Below are the code and all the weights of a small trained network. Each question names an input and a class and asks about switching units off, where a switched-off unit gives its printed mean instead of its output.

import numpy as np


def w(rows, s, z=0):
    codes = np.array(rows[::2]) - 128.0
    scale = np.full(codes.shape[1], s)
    scale[-1] = z or s
    return codes * scale


def f(y):
    return y / 2 * (1 + np.tanh(0.7978845608 * (y + 0.044715 * y**3)))


def log_softmax(a):
    a = a - a.max(-1, keepdims=True)
    return a - np.log(np.exp(a).sum(-1, keepdims=True))


def net(x, mask):
    res = np.array(x, float).reshape(1, 2) / 4 @ E
    y = f(res @ A[0][:, :-1].T + A[0][:, -1])
    res = res + np.where(mask, y, B[0][:, -1]) @ B[0][:, :-1]
    return log_softmax(res[-1] @ U[:, :-1].T + U[:, -1])


A, B = {}, {}
E = w([
[91,60,155,121,69,248,100,149],'x0',
[174,162,73,180,198,198,221,85],'x1',
],0.015)
A[0] = w([
[145,154,118,132,171,55,134,103,109],'n0',
[179,152,83,174,193,163,208,114,131],'n1',
[160,143,116,137,173,237,171,108,244],'n2',
[134,118,140,133,99,248,95,131,148],'n3',
[151,146,137,124,102,38,64,144,214],'n4',
[124,122,123,155,139,186,170,114,179],'n5',
[133,131,117,154,73,147,106,171,107],'n6',
[105,135,121,98,163,95,110,94,202],'n7',
[111,151,141,155,165,145,145,114,218],'n8',
[116,117,105,120,128,113,111,118,123],'n9',
[163,156,135,130,177,61,161,129,252],'n10',
[119,94,140,102,64,173,58,146,252],'n11',
],0.013,0.0044)
B[0] = w([
[186,156,41,141,73,123,141,151,192],'n0',
[149,170,129,9,181,165,75,89,250],'n1',
[121,118,142,89,201,117,249,154,233],'n2',
[158,58,101,108,64,207,146,201,208],'n3',
[126,130,153,94,95,20,86,176,196],'n4',
[136,108,135,114,166,98,182,175,185],'n5',
[136,129,95,108,111,133,132,94,154],'n6',
[126,116,138,173,156,87,135,163,157],'n7',
[112,149,205,171,174,134,162,146,169],'n8',
[140,129,130,124,125,117,113,134,132],'n9',
[147,186,95,254,177,79,122,122,211],'n10',
[39,74,146,165,92,152,78,46,219],'n11',
],0.022,0.023)
U = w([
[28,120,174,255,191,129,192,65,74],'0',
[46,107,184,96,119,68,88,107,112],'1',
[125,115,202,41,156,177,137,188,83],'2',
[52,29,74,163,82,165,208,174,143],'3',
[72,84,155,149,68,222,56,76,72],'4',
[123,142,104,157,102,162,136,122,4],'5',
[163,170,85,194,103,103,109,213,240],'6',
[111,188,116,122,219,121,163,101,171],'7',
],0.0092,0.0026)

Each question gives the input, the list of numbers given to net, and the class t.
The units are the neurons (one row each of A and B). Each row of codes is followed by its name. A weight is (code - 128) times the scale printed after its matrix; where a second scale follows, it is the last column's (A, B and U).
mask holds one flag per neuron, in row order. A switched-off neuron (its flag False) gives its mean, the last column of its row in B, instead of its output. The means were averaged over made-up inputs and are rounded, as every weight is.
A unit's drop is (log p(t) with every unit on - log p(t) with that unit switched off) / (log p(t) with every unit on - log p(t) with every unit switched off).
The circuit of an input: a set's keep is (log p(t) with only the set's units on - log p(t) with every unit switched off) / (log p(t) with every unit on - log p(t) with every unit switched off). Starting from all 12 units, units are removed one at a time, each time the one whose removal leaves the highest keep (on an exact tie, the one counted first), for as long as the keep stays at least 0.8.
circuit, biggest first: the units of the circuit, biggest drop first
most important unit: the unit with the biggest drop
k most important neurons: the k neurons with the biggest drops, biggest first
drop when u is switched off: that unit's drop, to one decimal
input [-8,2], class 6: most important unit -> n0
input [0,-1], class 1: 2 most important neurons -> n3; n10
input [1,0], class 3: 4 most important neurons -> n1; n10; n11; n4
input [4,-1], class 4: 2 most important neurons -> n2; n11
input [5,3], class 3: 2 most important neurons -> n1; n3
input [1,-6], class 1: 2 most important neurons -> n4; n3
input [-4,1], class 6: 2 most important neurons -> n2; n0
input [3,2], class 3: 2 most important neurons -> n1; n4
input [7,-1], class 3: 2 most important neurons -> n1; n3
input [2,-8], class 1: 3 most important neurons -> n4; n3; n0
input [5,-2], class 4: drop when n11 is switched off -> 0.2
input [5,0], class 3: drop when n1 is switched off -> 0.7
input [1,-2], class 4: drop when n2 is switched off -> 0.4
input [1,-7], class 1: circuit, biggest first -> n4
